Below is a small trained network, with its code and all its weights. Each question gives an input and a target symbol and asks what happens when units are switched off, that is, made to give their printed mean instead of their output.

import numpy as np


def w(rows, s, z=0):
    codes = np.array(rows[::2]) - 128.0
    scale = np.full(codes.shape[1], s)
    scale[-1] = z or s
    return codes * scale


def norm(h):
    return h / np.sqrt((h * h).mean(-1, keepdims=True) + 1e-5)


def f(y):
    return y / 2 * (1 + np.tanh(0.7978845608 * (y + 0.044715 * y**3)))


def softmax(a):
    e = np.exp(a - a.max(-1, keepdims=True))
    return e / e.sum(-1, keepdims=True)


def log_softmax(a):
    a = a - a.max(-1, keepdims=True)
    return a - np.log(np.exp(a).sum(-1, keepdims=True))


def net(x, mask):
    ids = ['ΘΛΠΣΦΩαγδεζημτ'.index(c) for c in x.split()]
    T = len(ids)
    res = E[ids] + P[:T]
    u = 0
    for l in range(2):
        r = norm(res)
        for j in range(2):
            rows = slice(3 * j, 3 * j + 3)
            q, k, v = (r @ M[l][rows].T for M in (Q, K, V))
            z = softmax(np.where(np.tri(T) > 0, q @ k.T / 3**0.5, -1e9)) @ v
            o = O[l][rows]
            res = res + np.where(mask[u + j], z, o[:, -1]) @ o[:, :-1]
        u += 2
        y = f(norm(res) @ A[l][:, :-1].T + A[l][:, -1])
        res = res + np.where(mask[u : u + 12], y, B[l][:, -1]) @ B[l][:, :-1]
        u += 12
    return log_softmax(norm(res)[-1] @ U[:, :-1].T + U[:, -1])


Q, K, V, O, A, B = {}, {}, {}, {}, {}, {}
E = w([
[97,71,168,160,157,170,177,82],'Θ',
[131,100,103,139,116,67,246,160],'Λ',
[109,111,193,156,167,114,180,177],'Π',
[193,120,97,122,146,65,208,79],'Σ',
[156,184,152,106,185,145,57,70],'Φ',
[90,158,87,112,109,107,129,85],'Ω',
[39,132,163,142,136,176,70,110],'α',
[108,112,118,173,128,149,199,62],'γ',
[58,165,147,99,113,121,71,99],'δ',
[147,124,120,137,138,77,149,91],'ε',
[149,102,145,102,153,75,92,125],'ζ',
[127,103,85,131,82,72,133,129],'η',
[203,81,98,90,71,215,154,139],'μ',
[44,85,114,153,134,145,118,195],'τ',
],0.014)
P = w([
[141,116,99,176,117,168,112,158],'0',
[141,2,173,89,85,97,196,23],'1',
[115,44,147,79,114,108,177,37],'2',
[123,67,140,68,126,116,166,49],'3',
[101,81,150,66,140,125,156,69],'4',
[113,96,150,70,133,111,142,82],'5',
[97,119,163,70,150,127,151,95],'6',
[111,131,152,67,139,113,134,98],'7',
[108,142,155,68,143,114,141,104],'8',
[106,154,163,70,141,114,131,111],'9',
[109,170,163,67,133,108,129,116],'10',
[110,174,156,68,126,105,134,119],'11',
[110,179,159,73,136,113,133,132],'12',
[115,188,155,73,124,108,133,135],'13',
],0.0079)
Q[0] = w([
[42,153,131,150,174,157,113,106],'0.h0',
[141,123,119,129,181,59,14,109],'0.h0',
[87,129,68,61,2,211,153,94],'0.h0',
[157,165,151,97,125,109,210,140],'0.h1',
[126,154,128,219,131,134,123,124],'0.h1',
[86,100,108,120,137,116,140,161],'0.h1',
],0.0086)
K[0] = w([
[65,129,137,132,191,229,101,148],'0.h0',
[149,156,152,179,186,81,10,136],'0.h0',
[188,113,74,87,2,226,167,176],'0.h0',
[183,131,150,116,101,155,197,109],'0.h1',
[101,191,126,134,177,96,151,125],'0.h1',
[79,59,68,62,136,94,173,166],'0.h1',
],0.0076)
V[0] = w([
[166,85,188,91,99,179,78,149],'0.h0',
[103,191,133,106,113,141,124,67],'0.h0',
[86,148,203,82,113,157,161,171],'0.h0',
[31,153,158,149,150,44,113,100],'0.h1',
[120,100,114,209,72,106,173,149],'0.h1',
[108,116,104,79,85,255,134,159],'0.h1',
],0.0071)
O[0] = w([
[161,51,57,136,147,122,89,91,152],'0.h0',
[112,88,83,144,37,157,125,46,222],'0.h0',
[254,100,115,93,102,42,108,100,154],'0.h0',
[68,102,202,70,165,123,244,139,251],'0.h1',
[144,163,131,14,134,211,47,84,88],'0.h1',
[189,155,28,116,40,79,106,155,79],'0.h1',
],0.0067,0.0025)
A[0] = w([
[112,189,157,129,107,170,63,216,21],'0.n0',
[130,118,147,247,95,175,112,59,133],'0.n1',
[79,175,214,54,131,145,51,114,95],'0.n2',
[50,55,222,217,174,173,212,151,69],'0.n3',
[39,222,134,123,157,29,93,123,83],'0.n4',
[35,200,126,154,128,138,206,105,142],'0.n5',
[126,39,71,209,71,58,171,144,83],'0.n6',
[88,111,172,149,31,160,173,19,4],'0.n7',
[55,198,51,160,140,158,58,107,53],'0.n8',
[79,31,114,24,98,121,108,178,98],'0.n9',
[171,63,193,149,162,93,136,2,51],'0.n10',
[160,183,173,207,195,156,98,96,81],'0.n11',
],0.0059,0.0031)
B[0] = w([
[129,71,252,14,107,80,125,178,112],'0.n0',
[169,126,251,129,162,78,179,185,148],'0.n1',
[130,69,21,146,84,151,177,82,184],'0.n2',
[158,150,45,84,57,110,51,55,236],'0.n3',
[194,139,176,135,149,121,244,204,172],'0.n4',
[226,109,155,146,139,98,79,123,211],'0.n5',
[100,135,110,84,83,173,80,32,138],'0.n6',
[144,207,162,79,203,6,148,253,199],'0.n7',
[112,100,218,165,74,130,139,139,123],'0.n8',
[184,215,237,141,140,35,242,112,195],'0.n9',
[71,153,99,81,72,121,240,244,255],'0.n10',
[172,145,250,100,100,7,200,141,133],'0.n11',
],0.0049,0.0058)
Q[1] = w([
[157,229,80,192,79,151,48,184],'1.h0',
[190,67,142,74,142,27,195,41],'1.h0',
[118,174,68,216,176,112,39,177],'1.h0',
[203,118,127,168,94,57,141,183],'1.h1',
[19,229,110,238,186,253,111,253],'1.h1',
[64,112,175,254,183,237,77,206],'1.h1',
],0.0099)
K[1] = w([
[47,134,245,149,181,149,210,158],'1.h0',
[169,170,121,171,79,190,11,140],'1.h0',
[45,135,254,95,139,77,249,146],'1.h0',
[59,178,149,115,239,156,139,134],'1.h1',
[156,53,126,81,122,84,181,59],'1.h1',
[168,46,100,84,134,100,183,64],'1.h1',
],0.011)
V[1] = w([
[104,179,73,80,184,2,170,130],'1.h0',
[221,87,68,52,104,197,215,166],'1.h0',
[244,41,105,212,237,119,108,79],'1.h0',
[94,7,161,136,124,58,41,173],'1.h1',
[88,136,168,22,199,142,120,31],'1.h1',
[203,132,165,172,82,66,174,86],'1.h1',
],0.0075)
O[1] = w([
[157,171,168,150,164,58,207,157,2],'1.h0',
[133,113,75,53,162,70,48,111,142],'1.h0',
[254,82,168,131,156,157,83,137,140],'1.h0',
[134,61,83,204,166,124,123,151,135],'1.h1',
[131,84,189,116,168,97,159,23,115],'1.h1',
[150,112,189,109,67,116,65,168,249],'1.h1',
],0.011,0.004)
A[1] = w([
[190,101,107,57,178,120,91,136,179],'1.n0',
[73,146,150,137,97,87,141,153,130],'1.n1',
[37,141,43,80,134,79,143,106,103],'1.n2',
[114,120,80,146,231,73,100,213,86],'1.n3',
[212,146,189,194,72,145,88,254,2],'1.n4',
[178,148,143,112,190,67,126,191,95],'1.n5',
[189,134,175,178,144,92,221,167,131],'1.n6',
[96,68,79,204,131,129,120,194,135],'1.n7',
[142,194,165,182,163,53,137,157,72],'1.n8',
[108,201,161,161,107,96,135,133,136],'1.n9',
[176,101,217,84,181,94,117,131,73],'1.n10',
[128,146,184,86,66,93,55,87,116],'1.n11',
],0.011,0.0065)
B[1] = w([
[130,172,101,153,62,83,84,49,254],'1.n0',
[211,116,94,125,135,159,132,155,183],'1.n1',
[154,106,165,183,170,138,45,191,215],'1.n2',
[163,244,150,103,210,183,198,146,158],'1.n3',
[42,200,225,131,147,140,33,151,203],'1.n4',
[89,159,181,178,83,49,199,129,153],'1.n5',
[100,51,111,157,166,133,32,137,210],'1.n6',
[226,173,125,141,99,162,151,72,172],'1.n7',
[117,36,58,137,130,136,92,160,145],'1.n8',
[189,79,96,2,78,157,139,98,170],'1.n9',
[135,210,77,208,60,90,181,162,193],'1.n10',
[202,91,93,113,224,192,196,198,215],'1.n11',
],0.0091,0.0083)
U = w([
[190,56,78,92,124,177,30,91,193],'Θ',
[130,174,135,51,194,56,68,142,144],'Λ',
[115,186,131,194,67,37,138,123,140],'Π',
[240,179,221,112,100,108,201,173,38],'Σ',
[109,130,234,153,105,156,54,193,233],'Φ',
[41,195,102,66,47,144,158,191,82],'Ω',
[128,115,92,195,27,220,169,136,116],'α',
[159,84,133,16,151,254,132,188,22],'γ',
[123,12,118,101,97,88,158,218,134],'δ',
[89,118,183,106,141,173,171,55,237],'ε',
[199,19,166,212,193,145,121,128,5],'ζ',
[14,76,61,160,148,151,76,136,103],'η',
[122,147,108,124,90,148,114,173,52],'μ',
[148,180,95,161,221,180,165,211,111],'τ',
],0.009,0.0027)

Each question gives the input, a string of symbols that net reads in full, and the target symbol t.
The units are the heads (3 rows each of Q, K, V and O) and the neurons (one row each of A and B). Each row of codes is followed by its name. A weight is (code - 128) times the scale printed after its matrix; where a second scale follows, it is the last column's (O, A, B and U).
mask holds one flag per unit, layer by layer, with each layer's heads first. A switched-off unit (its flag False) gives its mean, the last column of its rows in O or B, instead of its output. The means were averaged over made-up inputs and are rounded, as every weight is.
A unit's drop is (log p(t) with every unit on - log p(t) with that unit switched off) / (log p(t) with every unit on - log p(t) with every unit switched off).
The circuit of an input: a set's keep is (log p(t) with only the set's units on - log p(t) with every unit switched off) / (log p(t) with every unit on - log p(t) with every unit switched off). Starting from the 12 units with the biggest drops (on a tie, the unit counted first), units are removed one at a time, each time the one whose removal leaves the highest keep (on an exact tie, the one counted first), for as long as the keep stays at least 0.8.
units of the circuit, in order: the units of the circuit, biggest drop first
k most important neurons: the k neurons with the biggest drops, biggest first
top k neurons in layer l: the k neurons of layer l with the biggest drops, biggest first
which heads matter: for each layer, one digit per head in row order, 1 if its drop is at least 0.15 and else 0, layers parted by /
input Σ Σ Φ μ Φ Λ Λ Φ Φ δ Ω μ, target Σ: units of the circuit, in order -> 1.h0, 0.h1
input η γ Σ τ ε ε τ Φ μ α α γ η Σ, target Λ: units of the circuit, in order -> 1.h0
input Φ δ ζ, target Φ: which heads matter -> 01 / 11
input Λ τ Ω ε α Φ τ Φ Λ δ τ α Θ η, target Λ: which heads matter -> 11 / 11
input τ Φ Σ, target τ: units of the circuit, in order -> 1.h1, 1.n3
input Φ α Φ α δ α Φ, target Φ: 2 most important neurons -> 1.n4, 0.n7
input Φ τ Φ δ Π τ α Λ, target Φ: which heads matter -> 01 / 00
input α Λ α τ ζ ζ, target α: units of the circuit, in order -> 1.h0, 0.n10
input Λ Ω Σ Φ Φ ζ α Π α, target Λ: units of the circuit, in order -> 1.h0, 0.h1
input ε γ Φ τ δ, target ε: units of the circuit, in order -> 0.h1, 1.h1
input τ Φ Ω Φ Θ τ ζ α Π, target τ: units of the circuit, in order -> 1.h1, 0.h0
input δ Φ δ Σ ε Φ Φ α Λ Φ Π τ δ δ, target δ: units of the circuit, in order -> 1.h0, 0.h1, 1.n8, 1.n9
input Π Φ Σ Φ τ ε γ Φ Φ α δ Φ Λ, target Π: which heads matter -> 11 / 10
input ζ α Θ δ Φ Λ ε Ω Λ ε γ η τ ζ, target ζ: top neuron in layer 0 -> 0.n9
input Σ δ Λ, target Σ: 2 most important neurons -> 1.n10, 0.n10
input α τ Θ Ω Θ Π, target α: which heads matter -> 00 / 10
input Ω τ Φ Φ Σ Φ Ω Φ Φ Λ τ Φ δ, target Ω: 2 most important neurons -> 0.n9, 0.n10
input Φ Φ δ Π τ η ζ Λ Φ η Φ Φ, target Φ: 2 most important neurons -> 0.n9, 1.n4
input η ε δ Σ ε Λ Σ Σ Ω γ, target η: which heads matter -> 11 / 10
input τ ζ Φ ζ α Φ ε Π μ δ Φ Θ Ω γ, target Θ: which heads matter -> 11 / 10
input Φ Λ Φ δ Π τ ζ Ω α ε Φ ε τ η, target Φ: most important neuron -> 0.n9
input α Ω ε γ δ Σ α, target α: which heads matter -> 00 / 10
input Λ Π Λ Π τ, target Λ: which heads matter -> 01 / 10
input ε δ γ τ η Ω, target ε: which heads matter -> 11 / 01
input δ Σ Φ Φ Φ μ Φ Ω τ ζ Λ Φ α, target Θ: top 3 neurons in layer 0 -> 0.n3, 0.n10, 0.n2
input Θ Λ ε Λ η Φ Φ Φ Ω ε Π, target Θ: which heads matter -> 01 / 10
input τ τ ζ τ Φ η Θ τ γ Φ Θ, target τ: units of the circuit, in order -> 1.h1
input γ Σ δ Φ τ τ γ, target γ: which heads matter -> 11 / 11
input α γ τ ε Φ Φ Θ τ, target α: 2 most important neurons -> 0.n10, 0.n9
